In the rows, 128 means zero.
Rows, each with its class
[105 105 173 120 107 135 135 158 117 101 106 157 173 105 108 157 136 139
 115 127 124 108 136 138 125 121 152 100 132 124 124 112 137 133 130  98
 166 120 145 103 109 160 106 116  76 117 132 122 144  76 142 125 114 162
 138 122 101 111 134  97  95 119 138 156 129 137 122 155  72 131 121 108
 150 165 131 116 177 119 151 122 125 134  62 148 132 129 130 146 130 120
 121 121 156 135 178 132 137 141 117 147 148 125 117 147  91 114 151 118
 115 120 138 117 128 117 159 137 137 120 123 153 131 127 103 140 122 132
 152 117  37 120 143 103 120 159  99 100 135 181 125 125 139 121 152 145
 143  86 140 152 107 131 125 141 104 137 120 158 144 116 143 137 128 138
 144 136 171 154 135 102 118 123 104 139 149 139 145 105 156 142 141 130
 140 116 130 120] : mab
[116 111 160 152 114 114  97 139 125 129 119 154 154 113 116 152 142 114
 121 126 108 122 139 121 136 142 157 130 115 138 130 123 134 143 131  87
 148 118 143 108 114 144 113 115  92 113 123 119 139 102 130 132 116 165
 152 102 129  91 161 125 115 121 133 137 143 143 140 125  99 136 116 152
 181 151 117 114 156 117 159 145 128 121  93 145 133 134 144 144 152 134
 123 136 153 124 151 131 134 138 130 128 140 133 128 143 121 117 145 136
 126 146 134 115 134 119 153  83 145 107 125 134 133  96 120 147 131 144
 132 125  51 134 126 109 112 143 108 111 158 168 132 119 117 134 139 135
 131 127 121 141 100 133 127 127 119 125 122 157 136 119 129 134 129 123
 143 131 179 132 123 123 105 120 116 125 175 133 120 107 156 149 133 117
 125 124 141 126] : mab
[155 139  99 132 129 122 104 121 127 114 182 121 135 153 135  94 135 112
 130  96 140 153 116 125 118 127 103 131 134 113 125 137 139 117 137  13
 123  96 108 126 170 100 139 130 158 116 114 150  90 172 111 106 144 102
 108 132 113 118 100 160 139 121 126 115 131 114 140  69 159 123  85 134
 112 108 129 166  57 147 128 144 121  88 236 107 128 126  86  91 128 134
 173 140  81 119 106 110 125 104  97 125 103 121 122 127 137 123 101 112
 127 123 101 125 119 103 108 114 128 115 144 119 104 132 201 114 134 125
 104 141 225 166 139 151 125 104 164 138  87 103 107 121 172 128 121  92
 124 128 107  87 130 138 116 114 136 124 149 124 107 154 108 103 136 135
 118 127  86  96 116 132 157 158 154 138  98 119 121 183  94 118 105 108
 127 148 145 134] : niza
[142 101 154 121 105 138 122 142 119 113 149 181 162 125 109 115 137 116
 129 111 121 129 109 146 140 117 125 142 126 122 129 119 129 119 122  10
 153 110 128  95 124 131 115 117  90 116 116 135 121 104 119 110 126 154
 178 133  83 100 124 125 108 115 136 141 141 128 119 105 103 129  71 103
 144 145 128 130 150 120 142 159 110 102 145 125 133 140  98 130 157 148
 150 126 119 128 164 125 136 127  95 145 141 123 131 159 122 117 131 118
 124 124 127 129 104 115 123 116 115 115 113 133 134 134 156 130 137 137
 134 144  97 152 132 140 130 133 139 113  99 157 122 116 146 135 130 117
 128 114 121 114 101 128 124 127 112 123 139 161 120 141 109 134 120 138
 143 135 152 123 113 105 138 141 118 134 162 120 111 137 136 141 104 120
 145 152 144 130] : mab
[109 139 136 131 120 135 149 118 139 144  97 107 126 114 126 158 132 122
 130 155 130 107 134 121  88 138 145 162 125 192 136 131 121 125 134 211
 130 147 130 144 132 130 122 135 136 136 139 125 147 113 144 136 112 120
 135 124 153 143 132 123 109 142 122 123 119 137 117 167 127 140 175 136
 117 143 134 101 147 121 119 106 128 155  67 133 123 129 149 124 110 119
  95 121  89 131 114 162 122 136 151 113 134 132 150 101 153 133 136 144
 117 126 128 107 142 141 154 140 129 167 126 141 126 123  94 116 120 121
 157 107  89 105 125 120 144 124 121 135 167 134 143 143 114 124 119 148
 139 127 148 161 147 127 159 147 116 127 108 108 136 123 156 139 136 123
  96 132  97 136 137 146 117 118 124 126 140 169 142 100 112 122 136 151
 129  99 122 133] : Merus
[149 134 120 108 158 128 122 120 143 125 148 126 134 142 124 106 129 119
 124 125 131 136 138 142 132 119 108 135 127 115 123 121 123 111 130 130
 108 117 122 115 161 112 150 143 109 112 133 142  94 146 119 123 141  93
 123 128  88 145 110 147 152 122 130 132 110 138 119 117 141 131 101 136
 104 121 131 122  99 146 130 143 115 120 181 116 142 132 106 130 144 125
 171 151 107 157 144 125 132 107 107 128 124 128 128 142 139 123 106 117
 126 128 128  42 125 114 124 124 123 109 137 105 139 132 157 112 140 123
 116 141 204 124 138 128 130 136 133 171 108 120  88 120 158 166 112  95
 131 128 122 103 135 124 114 113 152 131 139 131 113 117 124 129 124 136
 148 115 109 126 136 117 148 134 135 143 114 109 115 131 104 142 100 119
 121 141 144 113] : niza
[146 143 109 128 148 128 124 121 128 124 145  91 127 143 143 121 132 119
 133 124 125 130 117 125 120 119 110 124 134 111 126 120 131 115 127 157
 116 124 134 152 179 111 150 139 138 138 128 127 117 148 131 138 129 120
 118 138 111 127 110 113 134 116 122 110 124 118 122 113 141 136 135 140
 132 112 141 143 102 133 113 132 126 131 171 116 119 128 119 128 142 127
 148 127 107 143 133 111 128 112 128 134 110 130 127 130 130 110 116 119
 151 127 130 126 106 129 121 121 128 133 133 117 127 148 145 138 136 117
 137 130 187 125 133 134 131 121 141 150 125 108 123 127 131 130 123 112
 125 132 127 102 129 138 136 120 137 124 133 131 122 122 132 123 128 130
 132 122 114 124 131 147 134 134 145 132 117 109 126 132  98 121 114 128
 131 145 129 124] : defa
[136 151 108 133 132 115 135 121 127 132 119 100 104 119 154 107 110 136
 136 141 138 130 113 130 125 138 110 135 137  90 126 139 121 139 132 167
 115 133 107 163 133 105 133 123 172 125 138 138 131 156 131 125 131 102
 131 121 163 138 112 141 142 131 126 124 123 132 124  96 162 138 148 138
 101 107 124 133 101 132 126 110 142 135 134 117 118 122 118 101 108 111
 133 132 109 120  89 140 108 124 124  85 117 114 144 119 149 136 118 130
 144 120 128 123 125 131 109 148 122 146 127 123 127 127 138 131 123 103
 127 116 190 137 125 121 134 128 149 145 123  96 118 145 150 129 123 111
 142 141 117 127 147 138 136 129 128 108 135 100 132 132 120 123 129 119
 106 121 108 105 132 144 142 138 227 124 120 139 136 132 118 104 131 159
 115 128 112 126] : defa
[135 112 136 114 136 135 133 135 139 101 159 143 153 148 113 102 132 107
 124  98 137 150 107 126 141 126 118 108 130 122 128 123 126 120 114  95
 142 100 120  98 154 118 144 133  79 122 120 145 107 138 105 117 123 132
 129 109  69 130  99 116 118 116 133 131 125 129 133  91 120 128  43 134
 117 124 134 158 102 142 133 157 117 100 197  91 131 136 101 136 133 140
 152 136 120 139 171 111 136 110  76 136 124 129 100 175 133 131 131 109
 121 134 133 129 118 118 127 114 134 114 128 115 127 135 162 132 131 140
 123 124 189 134 132 142 129 131 133 129  94 131 110 127 146 130 129  91
 135 123 123  89 115 136 106 124 139  58 134 154 125 123 119 121 119 144
 172 118 112 141 119 120 146 136 133 142 122 114 105 149 111 135  84 122
 133 143 151 111] : Setok
[109 146 142 139 139 123 159 123 131 122 104 101 125 117 136 158 131 154
 143 114 119 137 145 130 126 131 128 140 138 140 124 135 120 123 133 195
 139 152 136 134 129 141 123 129 143 143 117 114 152 102 125 136 125 126
 136 122 169 143 126 151 121 137 130 132 115 132 131 175 126 131 176 128
 130 119 122 105 155 135 127  94 136 142  67 123 114 136 144 145 118 142
 105 119 138 142 104 162 121 145 166 140 142 143 144  99 121 116 132 131
 133 108 132 129 122 148 142 154 120 161 130 134 122 113  43 129 111 104
 145 117  99  97 127 115 128 128 127 124 167 117 143 146 130 123 118 151
 128 133 114 170 139 138 152 132 102 135 118 103 147 123 160 135 129 116
 102 127 149 141 122 132 115 115 115 137 139 133 140 112 137 127 145 155
 126 132 109 122] : Merus
[107 110 143 133 112 128 117 147 113 123 132 141 141 118 115 127 116 134
 133 118 103 119 135 140 132 136 149 137 132 118 125 123 113 131 138  93
 127 135 132 123 108 150 115 112 124 127 115 127 167 108 133 131 131 153
 137 113 138 121 148 134 122 121 130 141 135 120 129 138 105 135 133 124
 140 145 131 116 161 145 145 138 134 125  97 139 138 117 135 133 119 121
 127 122 139 117 142 140 125 127 120 144  83 124 127 124 112 122 147 141
 105 119 126 130 130 128 141 136 135 134 117 138 137 123 118 132  84 138
 144 129  66 152 120 122 108 133 113 107 139 159 134 132 252 119 130 140
 153 127 127 138 113 109 121 134 109 131 121 136 141 125 121 125 117 129
 120 130 148 135 120 128 114 120 112 121 140 129 127 135 141 139 135 130
 119 136 136 127] : mab
[106 133 133 134 138 132 146 121 102  85 125 126 115 154 151 136 136 150
 142 153 141 121 120 136 129 138 157 152 132 126 127 133 112 108 134 169
 152 152 116 136 144 123 130 126 164 137 130 126 137  99 128 115 138 128
 135 129 170 135 109 117 111 130 140 144 124 119 106 147 123 136 164 128
  90 130  95 107 143 119 118  92 140 135  82 119 113 131 130 105 105 119
 128 114  92 117 116 156 127 138 131 135 137 105 144 104 146 131 129 139
 133  94 134 123 129 150 135 162 139 144 128 128 116 146  99 104 112 107
 151 127 142 149 137 122 140 135 137 114 138 128 135 143 142 124 120 137
 134 125 135 156 169 140 159 147 117 116 127 123 141 128 148 123 150 118
  82 134 130 139 133 131 149 138 139 149 148 119 125 119 121 113 128 183
 104 127 114 135] : Merus
[121 126 101 121 149 145 138 114 127  87 150 110 121 150 143  94 149 139
 145 129 144 138 109 130 120 114 112 130 134 118 126 124 114 114 106 190
 115 125 112 127 163 102 152 145 136 117 137  97 101 146 126 119 138  65
 122 138 117 137 107 149 132 125 122 117 105 136 126 128 144 124 115 139
  92  98 122 141  88 113  87 112 132 142 171  89 114 131 120 119 111 126
 151 100  98 158 133 115 130 113 120 122 117 130 118 130 153 139 124 108
 146 139 134 122 118 137 115 137 111 159 121 119 120 128 129 109 127 103
 153 130 201 133 137 132 132 146 151 158 112  90 118 138 111 135 123 112
 130 130 126 108 147 126 133 126 141 113 141 118 119 120 147 134 128 113
 130 110  95 127 124 139 154 146 142 156 111 121 140 137  85 141 110 151
 140 134 105 120] : defa
[ 86 112 178 121 136 142 142 150 109  64 132 180 175 119 104 153 125 121
 122 119 110 122 104 132 144 107 147 139 129 123 118 108 116 106 133 122
 189 131 134  96 135 131 121 125  45 119 127 129 108  77 134 149 107 159
 138 126  86 110 122 128  87 122 134 169 125 143 110 140  79 126 119 101
 117 153 125 109 162 115 131 147 122 120 104 140 119 136 125 156 147 141
 142 133 149 149 201 147 143 132  92 140 141 125 110 164 136 131 147 123
 120 120 138 136 132 126 149 136 150 128  88 132 111 138 112 139 117 128
 153 147 104 129 129 133 127 164 121  97 123 163 118 125 150 129 137 104
 152 113 144 123  98 128 121 138 123 127 119 186 139 103 145 144 120 143
 141 142 144 140 135 101 147 126 139 144 137 121 111 107 132 157 114 156
 137 130 129 116] : mab
[132 122 123 115 127 131 141 129 129 130 150 152 147 133 117 109 123 111
 121 109 134 145 121 123 139 129 124 128 128 140 137 111 144 124 141  85
 136 106 109 112 185 131 133 137  96 125 115 125 120 136 133 120 105 116
 124 128  72 121 113 132 127 124 130 142 147 118 118 102 126 127  83 129
 125 133 143 141 115 149 135 147 120 103 179 145 134 137 113 136 141 141
 166 141 124 130 157  93 127 118 117 131 130 139 119 149 120 136 126 115
 113  99 129 131 128 108 123 109 119 110 119 120 121 138 147 145 130 148
 121 132 147 130 136 128 120 134 131 134 108 131 114 118 143 141 140 115
 139 139 113  91 122 128 106 119 141 120 127 144 120 121 114 101 123 136
 168 124 117 128 119 117 131 134 122 151 118 123 118 126 115 138 103 103
 132 126 140 120] : Setok
[135 118 124 123 125 130 113 141 104 125 169 158 145 138 112  98 133 118
 115  99 103 143 104 116 133 122 104 133 129 120 127 125 127 121 120  44
 143 102 129  96 142 116 132 128 119  99 102 148 105 128 130 111 114 151
 131 134  81 114 114 131 130 119 148 156 129 119 133  85 116 120  65 121
 130 128 148 153  98 155 142 168 119 104 197 125 127 151  95 105 139 100
 173 128 112 121 148 102 131 136  90 118 117 124 112 161 131 127 126 105
 115 121 128 122 119 107 120 111 112  90 129 125 119 132 173 133 130 127
 121 155 157 151 138 141 120 132 131 112  95 142 109  98 158 138 132 103
 119 108 113  88 106 129 107 127 135 122 148 160 112 137 114 116 127  88
 162 116 105 121 110 115 154 147 135 174 134 120 114 163 112 140  97 112
 134 135 156 127] : Setok
[126 140 115 114 152 127 123 126 104  94 156 124 124 140 130  93 115 126
 125 126 151 142  94 134 127 118 111 136 134 110 135 121 118 106 123 130
 131 137 113 133 155 116 145 130 129 116 136 143  92 133 124 114 129 109
 108 122  82 140  93 153 114 135 133 127 117 147 135 113 131 137  95 139
  98 115 113 125  83 146 112 120 116 121 190 109 122 137  91 111 123 134
 163 142 100 137 140 115 132 103 107 122 123 114 118 133 165 139 119 118
 126  93 120 134 120 110 121 133 122 134 127 115 110 134 144 130 115 115
 134 151 221 153 137 143 125 130 154 123  89 100 115 127 170 139 111 104
 130 129 134 105 132 138 122 129 135 121 146 128 109 154 115 122 126 136
 133 135  95 141 128 118 166 161 159 161 134 115 115 152 100 114 101 148
 117 151 132 125] : defa
[124 119 138 128 100 126 125 142 116 142 132 167 153 132 115 134 128 117
 133 111 109 123 121 138 135 120 133 128 133 116  45 126 132 141 127  72
 144 115 147 117 118 140 112 129 108 125 126 100 120 121 125 127 123 154
 135 120 115 113 136 109 129 115 124 129 141 129  63 116  94 151 108 102
 154 132 133 125 149  77 128 159 118 112 137 145 139 136 128 137 145 135
 129 117 142 123 145 122 124 133 113 134 131 124 119 153 113 143 135 127
 126 135 122 128 127 126 137 111 122 112 133 139 140 127 116 131 129 140
 124 134  93 131 132 120 124 134 115 113 125 139  86 112 141 122 146 131
 132 125 114 129 111 133 105 133 126 130 123 143 137 121 118 127 134 132
 149 134 145 130 118 177 124 118 127 128 133 137 121 128 137 158 124 114
 133 125 144 135] : mab
[154 117 117 126 120 128 123 131 141 195 141 144 130 145 122 115 134 110
 110 102 112 138 143 120 124 122 118 114 133 161 134 137 153 140 129  65
 128  96 153 106 104 129 124 128 111 112 115 112 103 161 131 129 120 138
 132 126  93 136 137 120 169 118 119 104 140 133 132  81 126 112  87 117
 147 135 137 147 110 130 138 164 131  99 191 136 144 111 123 130 157 147
 128 127 135 113 136  97 124 123 125 115 183 132 116 151 163 120 129 116
 111 174 118 115 143 103 123  76 132  91 128 106 153 130 158 151 149 152
  77 130  98 124 119 130 108 115 100 130 113 119 109 109 105 102 144 145
 123 125 110 107 102 124  71 112 138 137 131 134 142  94  96 128 117 139
 182 114 117 139 124 134 105  98 116  99 109 131 130 137 136 149 132  69
 136 133 148 116] : Setok
[122 108 161 121 122 130 127 138  91 105 144 171 157 123 100 125 137 110
  91 111 116 126 114 136 130 132 114 133 133 122 133 127 119 126 104  37
 145 114 124  89 131 124 140 124  96 125 116 127 133 101 124 118 141 164
 140 130  72 110 126 128 120 143 151 125 132 128 129 117  96 125 106 115
 148 153 128 117 128 124 146 164 134 135 136 126 135 133 128 136 121 136
 145 125 131 122 174 106 140 114  79 140 137 103 113  90 133 128 136 132
 123 102 124 131 129 141 138 131 135 112 125 140 126 138 137 141 120 128
 141 144 100 168 132 124 128 156 106 106 105 155 127 124 167 129 125 117
 142 122 126 127 118 126 124 127 111 130 135 154 119 128 139 130 121 121
 124 131 144 132 108 108 132 135 122 145 145 122 117 134 125 153 119 118
 139 133 144 133] : mab
[ 94 138 141 145 176 101 144 141 122 115 107  99 115 110 134 167 112 159
 134 170 133 128 147 127 126 159 134 127 106 143 120 125 120 120 129 207
 132 166 112 145 124 134 119 137 143 136 140 127 150  93 125 134 150 111
 134 118 179 132 136 119 101 135 121 115 112 134 125 185 119 148 170 130
  99 132   4  98 147 124 119  83 136 161  52 136 107 127 132 123 102 116
  97 137 134 136 115 169 124 145 142 131 131 132 137  83 129 129 124 156
 148 107 132 127 125 154 150 166 128 159 132 131 121 124  91 104 121 114
 156 131 109 110 128 119 142 132 122 122 137 137 148 148 120 108 115 143
 147 130 127 159 142 137 170 147 104 121 122 105 125 116 164 132 143 114
  94 136 142 141 141 133 128 103 133  87 158 131 140 121 142 109 151 170
 116 127 110 138] : Merus
[138 117 147 119  99 124 116 144 119 121 148 183 148 106 103 111 132 113
 116 104 108 123 131 132 137 122 132 150 127 132 131 120 136 125 131  26
 143 113 127  98  66 142 113 113  99 131 114 139 127 104 121 112 130 173
 148 129  96 104 119 133 108 118 147 148 143 142 126 113  95 120  88 101
 153 163 153 122 161 123 155 157 116 107 139 136 114 115 117 125 136 137
 136 110 140 111 160 129 128 130  91 138 131 115 119 157 100 128 138 109
 125 145 133 123 123 105 138 127 122 101 122 152 142 125 139 138 122 140
 141 145  76 164 130 126 120 149 118 100 118 156 106 113 142 137 142 126
 133 133 106 127  93 116 118 135 115 146 132 161 124 119 112 126 121 134
 143 127 154 180 119 125 131 145 119 136 135 126 115 150 130 136 106 124
 143 122 151 135] : mab
[132 143 103 125 155 117 124 119 120 106 157 118 115 147 155  84 131 135
 145 136 142 159  99 121 121 105 126 131 132 108 128 123 113 115 124 171
 124 129  91 129 178  79 140 142 160 121 170 144  99 137 113 125 142  99
 119 121 120 138  90 147 126 126 115 123 112 138 127 120 159 133 125 136
  75 104 124 138  98 147 115 123 115 134 178 105  98 129 108 107 130 135
 128 144 111 152 124 110 113 111  95 121 117 111 141 120 164 137  90 118
 135 122 130 128 111 137 126 143 123 145 138 110  94 138 151 126 119 106
 126 145 252 136 130 148 163 108 161 163 104  85 118 143 154 134 107 102
 120 129 124 122 146 147 111 120 138 121 150 120 113 121 123 115 138 139
 141 111  84 126 136 147 174 156 156 158 105 120 121 141  85 116 118 159
 114 138 148 127] : defa
[ 99 141 145 139 134 114 150 113 119  91 104 101 116 120 138 145 119 161
 141 176 140 116 117 119 116 140 162 132 140 135 107 126 116 119 129 209
 138 162 119 139 132 151 136 134 156 133 137 123 163 108 130 133 138 125
 124 135 172 126 130 128 119 133 124 152 113 138 135 174 120 145 187 125
  88 121 118  88 141 120 110  84 142 166  56 131 114 117 119 137  99 134
  90 125 148 141 105 160 122 135 153 127 144 109 149  98 137 131 123 138
 137 102 113 117 118 152 140 191 146 153 117 137 116 117  85 122 110 110
 163 114 119 121 120 105 119 121 125 124 140 126 135 155 111 120 121 131
 128 132 151 161 145 178 162 135 109 130 128 110 126 127 151 155 140 105
  81 147 137 138 129 138 130 135 128 125 143 134 134  93 131 114 152 177
 116 119 111 133] : Merus
[148 137 104 112 139 139 122 126 125 124 146 119 124 147 128  84  96 122
 128 117 133 138 114 130 129 119 104 108 128 120 131 131 118 101 131 132
 124 118 113 129 160 109 152 157 125 119 130 145  51 154 130 127 125  94
 119 134  86 132  94 153 141 127 112 116 120 127 118  95 153 128  98 154
  62 109 126 147  84 146 120 135 140 128 204 111 125 126  91 110 143 123
 155 142 111 138 132  95 151 100  83 125 119 118 130 137 137 139 113 110
 125 137 140  98 128 119 111 158 129 117 143 109 129 143 166 120 137 113
 114 135 230 138 143 128 146 118 141 153 109 105 119 121 144 137 145 116
 115 127 129  98 137 125 122 125 143 123 145 129 113 121 109 114 121 133
 135 117 109 124 120 132 157 151 152 136 107 113 116 158  98 133 118 131
 136 138 128 141] : niza
[129 106 139 120 125 142 118 147 118 110 152 161 162 136 100 110 124 114
 106 104 115 136 127 147 138 116 121 146 141 109 129 124 125 114 130  74
 158 105 130 105 141 124 133 134  76 117 152 146 112 118 123 126 103 149
 135 127  61 115 108 135 118 119 128 127 127 134 118 100 102 124  76 120
 132 136 132 162 120 117 132 158 120 108 176 126 124 138 120 128 139 149
 151 130 132 159 186 109 142 109  90 135 127 125  97 175 135 148 154 113
 120 134 134 133 129 122 129 117 129 114 124 116  87 130 153 140 138 122
 138 135 140 102 142 140 115 133 134 128 108 144 114 106 159 122 143 118
 119 120 130  93  98 127 116 105 128 120 128 165 119 109 138 128 120 142
 179 118 129 140 106 113 143 153 128 145 124 113 106 135 120 127 113 118
 139 132 157 118] : Setok
